-1.23 -5.35 2.26 -1.49 4.30 0.83 -1.19 1.62 0.73 -0.93 2.84 3.43
5.88 0.41 1.82 3.46 5.76 5.13 -1.62 -7.64 1.31 4.75 -1.88 2.76
-1.70 0.51 -0.51 5.39 4.95 -5.05 3.96 -4.91 5.30 2.49 -2.35 -5.25
1.43 -5.70 -3.12 -0.70 5.52 1.93 3.33 2.80 2.40 3.00 3.16 -1.16
-2.26 -0.56 -1.26 0.00 6.74 -0.38 -7.45 -1.44 1.53 -3.36 1.87 -1.22
->
1.43 -5.70 -3.12 -0.70 5.52 1.93 3.33 2.80 2.40 3.00 3.16 -1.16
-1.23 -5.35 2.26 -1.49 4.30 0.83 -1.19 1.62 0.73 -0.93 2.84 3.43
-2.26 -0.56 -1.26 0.00 6.74 -0.38 -7.45 -1.44 1.53 -3.36 1.87 -1.22
5.88 0.41 1.82 3.46 5.76 5.13 -1.62 -7.64 1.31 4.75 -1.88 2.76
-1.70 0.51 -0.51 5.39 4.95 -5.05 3.96 -4.91 5.30 2.49 -2.35 -5.25

2.33 2.51 2.55 6.60 6.94 0.79
0.86 -0.06 -2.92 -3.55 -0.44 -0.76
->
0.86 -0.06 -2.92 -3.55 -0.44 -0.76
2.33 2.51 2.55 6.60 6.94 0.79

-4.30 0.63 2.68 0.48 -1.58 -0.42 4.43 -0.79 0.01 -1.79 -0.50 2.52 -1.25
-6.33 3.75 6.11 2.75 1.30 1.98 1.98 1.31 1.13 -4.81 1.36 -2.09 -0.74
1.81 1.22 -1.69 -0.92 -2.23 -4.33 2.44 -2.86 -2.83 -1.77 -1.35 -0.96 0.49
2.77 -0.33 -2.81 6.90 3.93 2.22 0.42 -0.11 3.22 0.82 2.59 0.45 -4.76
->
2.77 -0.33 -2.81 6.90 3.93 2.22 0.42 -0.11 3.22 0.82 2.59 0.45 -4.76
-4.30 0.63 2.68 0.48 -1.58 -0.42 4.43 -0.79 0.01 -1.79 -0.50 2.52 -1.25
1.81 1.22 -1.69 -0.92 -2.23 -4.33 2.44 -2.86 -2.83 -1.77 -1.35 -0.96 0.49
-6.33 3.75 6.11 2.75 1.30 1.98 1.98 1.31 1.13 -4.81 1.36 -2.09 -0.74

-5.17 -0.61 0.46
4.61 -7.77 -6.93
->
4.61 -7.77 -6.93
-5.17 -0.61 0.46

-0.87 -0.32 -0.57 -0.21 -1.12 -0.23 -0.23 -0.24 -0.37
-1.15 -3.87 -5.71 0.08 -0.48 0.68 -3.03 -1.24 -2.79
-0.86 -5.39 -5.82 -0.08 1.05 -0.32 -0.35 -2.27 -3.91
-0.58 -3.81 -4.19 0.00 0.56 -0.11 -0.54 -1.52 -2.33
-0.43 -1.52 -2.11 0.17 -1.05 0.36 -1.53 -0.23 0.80
1.47 0.82 0.30 0.00 2.17 0.84 0.35 3.30 -0.63
1.85 -0.27 0.74 -0.05 3.33 -0.10 2.86 2.20 -0.71
->
-0.86 -5.39 -5.82 -0.08 1.05 -0.32 -0.35 -2.27 -3.91
-1.15 -3.87 -5.71 0.08 -0.48 0.68 -3.03 -1.24 -2.79
-0.58 -3.81 -4.19 0.00 0.56 -0.11 -0.54 -1.52 -2.33
-0.43 -1.52 -2.11 0.17 -1.05 0.36 -1.53 -0.23 0.80
-0.87 -0.32 -0.57 -0.21 -1.12 -0.23 -0.23 -0.24 -0.37
1.85 -0.27 0.74 -0.05 3.33 -0.10 2.86 2.20 -0.71
1.47 0.82 0.30 0.00 2.17 0.84 0.35 3.30 -0.63

-0.50 -5.26 -0.28 4.45 -1.78 -2.75
0.23 -4.60 -0.09 3.08 -2.05 -1.90
-0.81 -5.10 2.51 0.93 -1.58 -0.61
0.17 -5.60 2.94 -1.13 -1.69 -0.87
0.86 -4.94 -0.21 2.13 -2.25 -2.38
-0.55 -2.34 2.06 1.37 -1.85 2.27
-0.60 -5.33 0.69 3.32 -1.68 -2.19
2.57 -2.56 -0.46 0.32 -2.78 0.25
2.33 -1.50 -1.72 2.58 -2.90 0.49
->
0.17 -5.60 2.94 -1.13 -1.69 -0.87
-0.60 -5.33 0.69 3.32 -1.68 -2.19
-0.50 -5.26 -0.28 4.45 -1.78 -2.75
-0.81 -5.10 2.51 0.93 -1.58 -0.61
0.86 -4.94 -0.21 2.13 -2.25 -2.38
0.23 -4.60 -0.09 3.08 -2.05 -1.90
2.57 -2.56 -0.46 0.32 -2.78 0.25
-0.55 -2.34 2.06 1.37 -1.85 2.27
2.33 -1.50 -1.72 2.58 -2.90 0.49
